Below are the code and all the weights of a small trained network. Each question names an input and a class and asks about switching units off, where a switched-off unit gives its printed mean instead of its output.

import numpy as np


def w(rows, s, z=0):
    codes = np.array(rows[::2]) - 128.0
    scale = np.full(codes.shape[1], s)
    scale[-1] = z or s
    return codes * scale


def f(y):
    return np.maximum(y, 0)


def log_softmax(a):
    a = a - a.max(-1, keepdims=True)
    return a - np.log(np.exp(a).sum(-1, keepdims=True))


def net(x, mask):
    res = np.array(x, float).reshape(1, 8) / 4 @ E
    y = f(res @ A[0][:, :-1].T + A[0][:, -1])
    res = res + np.where(mask, y, B[0][:, -1]) @ B[0][:, :-1]
    return log_softmax(res[-1] @ U[:, :-1].T + U[:, -1])


A, B = {}, {}
E = w([
[164,192,211,132,87,102,175,127,135,189,237,153],'x0',
[149,88,175,156,102,107,126,53,202,164,112,130],'x1',
[139,9,99,134,122,248,81,138,81,69,135,64],'x2',
[65,180,105,73,204,150,63,67,146,160,182,170],'x3',
[96,110,80,254,88,89,115,170,85,241,156,81],'x4',
[112,194,119,121,9,144,126,142,41,146,107,117],'x5',
[82,142,134,110,155,92,55,47,137,199,151,88],'x6',
[67,91,139,153,177,73,122,254,121,112,66,102],'x7',
],0.0089)
A[0] = w([
[83,39,76,122,159,152,2,46,172,171,126,90,185],'n1',
[103,114,81,120,117,104,126,201,111,95,135,137,192],'n2',
[176,200,138,231,33,22,162,110,132,248,180,105,234],'n3',
[179,105,159,84,164,109,151,154,160,54,23,179,253],'n4',
[102,51,73,238,107,125,136,203,36,138,78,67,216],'n5',
[90,218,144,90,167,205,36,66,84,97,199,109,166],'n6',
[237,35,136,143,93,214,140,125,134,82,107,125,125],'n7',
[127,237,133,105,51,134,164,114,116,177,228,211,205],'n8',
[130,166,189,62,203,76,165,90,122,113,233,199,184],'n9',
[133,99,167,84,226,157,129,146,151,111,142,167,108],'n10',
[119,209,75,31,114,139,110,103,96,43,81,208,231],'n11',
],0.007,0.0038)
B[0] = w([
[86,128,163,123,203,171,53,23,30,92,181,242,212],'n1',
[89,114,91,197,135,113,149,114,110,128,119,125,182],'n2',
[150,118,201,151,121,105,125,142,131,173,114,187,247],'n3',
[128,134,106,98,167,139,199,88,179,77,56,107,226],'n4',
[110,64,132,255,126,120,69,159,110,113,79,98,251],'n5',
[130,198,78,103,125,168,83,121,87,165,187,60,207],'n6',
[168,55,123,139,49,170,176,47,163,34,200,80,206],'n7',
[124,155,159,120,51,148,167,205,110,226,173,131,228],'n8',
[113,186,112,124,145,88,141,183,187,137,186,132,231],'n9',
[120,116,121,42,196,112,135,173,157,69,171,91,185],'n10',
[136,159,58,72,102,91,157,147,60,111,113,121,220],'n11',
],0.0092,0.014)
U = w([
[130,179,87,81,64,154,97,159,91,184,185,80,26],'0',
[141,157,63,81,106,122,194,103,98,96,7,136,125],'1',
[112,143,106,83,221,86,141,154,217,95,160,115,62],'2',
[219,46,114,140,58,180,159,76,150,57,181,88,135],'3',
[84,69,115,246,123,111,60,170,110,134,99,75,166],'4',
[174,147,210,148,78,97,164,144,157,211,165,192,114],'5',
[105,119,131,111,179,149,22,48,88,135,171,166,250],'6',
[110,138,255,98,118,93,97,106,204,162,58,105,136],'7',
],0.0099,0.0021)

Each question gives the input, the list of numbers given to net, and the class t.
The units are the neurons (one row each of A and B). Each row of codes is followed by its name. A weight is (code - 128) times the scale printed after its matrix; where a second scale follows, it is the last column's (A, B and U).
mask holds one flag per neuron, in row order. A switched-off neuron (its flag False) gives its mean, the last column of its row in B, instead of its output. The means were averaged over made-up inputs and are rounded, as every weight is.
A unit's drop is (log p(t) with every unit on - log p(t) with that unit switched off) / (log p(t) with every unit on - log p(t) with every unit switched off).
The circuit of an input: a set's keep is (log p(t) with only the set's units on - log p(t) with every unit switched off) / (log p(t) with every unit on - log p(t) with every unit switched off). Starting from all 11 units, units are removed one at a time, each time the one whose removal leaves the highest keep (on an exact tie, the one counted first), for as long as the keep stays at least 0.8.
circuit, biggest first: the units of the circuit, biggest drop first
k most important neurons: the k neurons with the biggest drops, biggest first
drop when u is switched off: that unit's drop, to one decimal
input [-3,-8,8,5,8,-2,8,2], class 6: circuit, biggest first : [n1]
input [7,-2,1,0,-1,3,5,5], class 5: circuit, biggest first : [n3, n11]
input [5,-7,-3,-4,-4,0,-1,5], class 1: circuit, biggest first : [n4, n11]
input [3,-7,-4,-4,2,8,1,5], class 4: 3 most important neurons : [n5, n2, n9]
input [-3,6,-1,-5,-2,-4,4,4], class 3: 3 most important neurons : [n9, n3, n4]
input [-5,4,-1,2,-7,1,-5,-5], class 1: 2 most important neurons : [n11, n4]
input [-7,4,-6,4,-4,6,1,-3], class 0: 2 most important neurons : [n6, n8]
input [-3,2,-8,3,3,-4,0,1], class 5: 2 most important neurons : [n3, n4]
input [-7,4,-4,0,-1,0,-1,-8], class 1: 2 most important neurons : [n11, n5]
input [7,-2,0,-6,-6,-6,6,-6], class 5: 2 most important neurons : [n8, n11]
input [8,-5,2,-7,-1,-7,-5,6], class 3: 2 most important neurons : [n7, n4]
input [4,-1,-3,-1,-6,3,-1,6], class 1: 2 most important neurons : [n11, n4]
input [8,-2,5,-3,-3,8,-4,-7], class 0: 2 most important neurons : [n8, n6]
input [4,-5,-2,5,7,8,2,-2], class 5: circuit, biggest first : [n3]
input [6,-6,-3,2,3,1,5,-2], class 5: drop when n3 is switched off : 1.4
input [7,-2,2,8,2,-3,-2,-2], class 0: drop when n6 is switched off : 0.7
input [2,0,8,6,7,7,7,1], class 6: drop when n1 is switched off : 1.8
